Below is a small trained network, with its code and all its weights. Each question gives an input and a class and asks what happens when units are switched off, that is, made to give their printed mean instead of their output.

import numpy as np


def w(rows, s, z=0):
    codes = np.array(rows[::2]) - 128.0
    scale = np.full(codes.shape[1], s)
    scale[-1] = z or s
    return codes * scale


def f(y):
    return y / 2 * (1 + np.tanh(0.7978845608 * (y + 0.044715 * y**3)))


def log_softmax(a):
    a = a - a.max(-1, keepdims=True)
    return a - np.log(np.exp(a).sum(-1, keepdims=True))


def net(x, mask):
    res = np.array(x, float).reshape(1, 7) / 4 @ E
    y = f(res @ A[0][:, :-1].T + A[0][:, -1])
    res = res + np.where(mask, y, B[0][:, -1]) @ B[0][:, :-1]
    return log_softmax(res[-1] @ U[:, :-1].T + U[:, -1])


A, B = {}, {}
E = w([
[120,102,15,89,108,152],'x0',
[131,132,127,128,132,125],'x1',
[123,122,131,129,123,132],'x2',
[134,127,126,128,134,121],'x3',
[136,133,123,126,135,117],'x4',
[254,131,154,73,86,232],'x5',
[170,114,101,244,130,161],'x6',
],0.015)
A[0] = w([
[62,154,146,40,141,93,126],'N0',
[18,134,95,177,154,70,4],'N1',
[121,77,85,102,132,131,89],'N2',
[91,115,26,124,126,126,105],'N3',
[99,140,203,168,156,99,64],'N4',
[126,139,86,248,146,140,128],'N5',
],0.016,0.0033)
B[0] = w([
[131,52,71,149,166,51,205],'N0',
[195,156,77,80,122,245,252],'N1',
[91,192,163,140,145,109,162],'N2',
[111,190,202,194,90,68,199],'N3',
[96,192,185,180,115,95,202],'N4',
[100,55,79,121,150,66,217],'N5',
],0.013,0.024)
U = w([
[85,7,78,135,142,97,205],'0',
[182,150,102,93,126,212,189],'1',
[74,204,175,167,127,107,4],'2',
],0.019,0.0028)

Each question gives the input, the list of numbers given to net, and the class t.
The units are the neurons (one row each of A and B). Each row of codes is followed by its name. A weight is (code - 128) times the scale printed after its matrix; where a second scale follows, it is the last column's (A, B and U).
mask holds one flag per neuron, in row order. A switched-off neuron (its flag False) gives its mean, the last column of its row in B, instead of its output. The means were averaged over made-up inputs and are rounded, as every weight is.
A unit's drop is (log p(t) with every unit on - log p(t) with that unit switched off) / (log p(t) with every unit on - log p(t) with every unit switched off).
The circuit of an input: a set's keep is (log p(t) with only the set's units on - log p(t) with every unit switched off) / (log p(t) with every unit on - log p(t) with every unit switched off). Starting from all 6 units, units are removed one at a time, each time the one whose removal leaves the highest keep (on an exact tie, the one counted first), for as long as the keep stays at least 0.8.
circuit, biggest first: the units of the circuit, biggest drop first
unit that matters most: the unit with the biggest drop
k most important neurons: the k neurons with the biggest drops, biggest first
drop of u: that unit's drop, to one decimal
input [-1,-3,-8,4,-1,-2,1], class 1: 2 most important neurons : (N0; N3)
input [-3,3,-1,6,4,-3,3], class 0: unit that matters most : N5
input [8,7,-4,0,-7,-5,6], class 2: 2 most important neurons : (N3; N0)
input [7,-6,-2,-2,-8,-7,-4], class 1: 2 most important neurons : (N1; N4)
input [7,7,4,-3,8,-8,7], class 1: 2 most important neurons : (N1; N0)
input [-5,2,6,-6,-1,-5,-3], class 1: 3 most important neurons : (N1; N3; N5)
input [-2,-6,7,-7,3,-6,4], class 1: 2 most important neurons : (N1; N0)
input [8,-6,-8,3,6,6,3], class 2: 2 most important neurons : (N1; N3)
input [-6,5,-6,-2,8,-2,6], class 0: 2 most important neurons : (N5; N3)
input [7,0,2,-8,7,-6,1], class 2: 2 most important neurons : (N3; N2)
input [-4,-8,-2,-4,8,-4,2], class 1: 3 most important neurons : (N1; N3; N0)
input [5,5,-1,8,-7,3,6], class 0: 3 most important neurons : (N1; N5; N4)
input [-6,-6,-7,-4,6,0,6], class 0: 3 most important neurons : (N5; N3; N2)
input [5,-8,1,5,-8,2,7], class 0: circuit, biggest first : (N5)
input [5,6,-7,1,-7,0,-4], class 2: 2 most important neurons : (N5; N3)
input [5,1,3,-8,6,2,-6], class 0: drop of N4 : 1.4
input [6,-1,-1,0,1,0,-3], class 2: drop of N4 : 0.0
input [-2,-4,-6,7,-6,-4,0], class 1: drop of N1 : 0.6
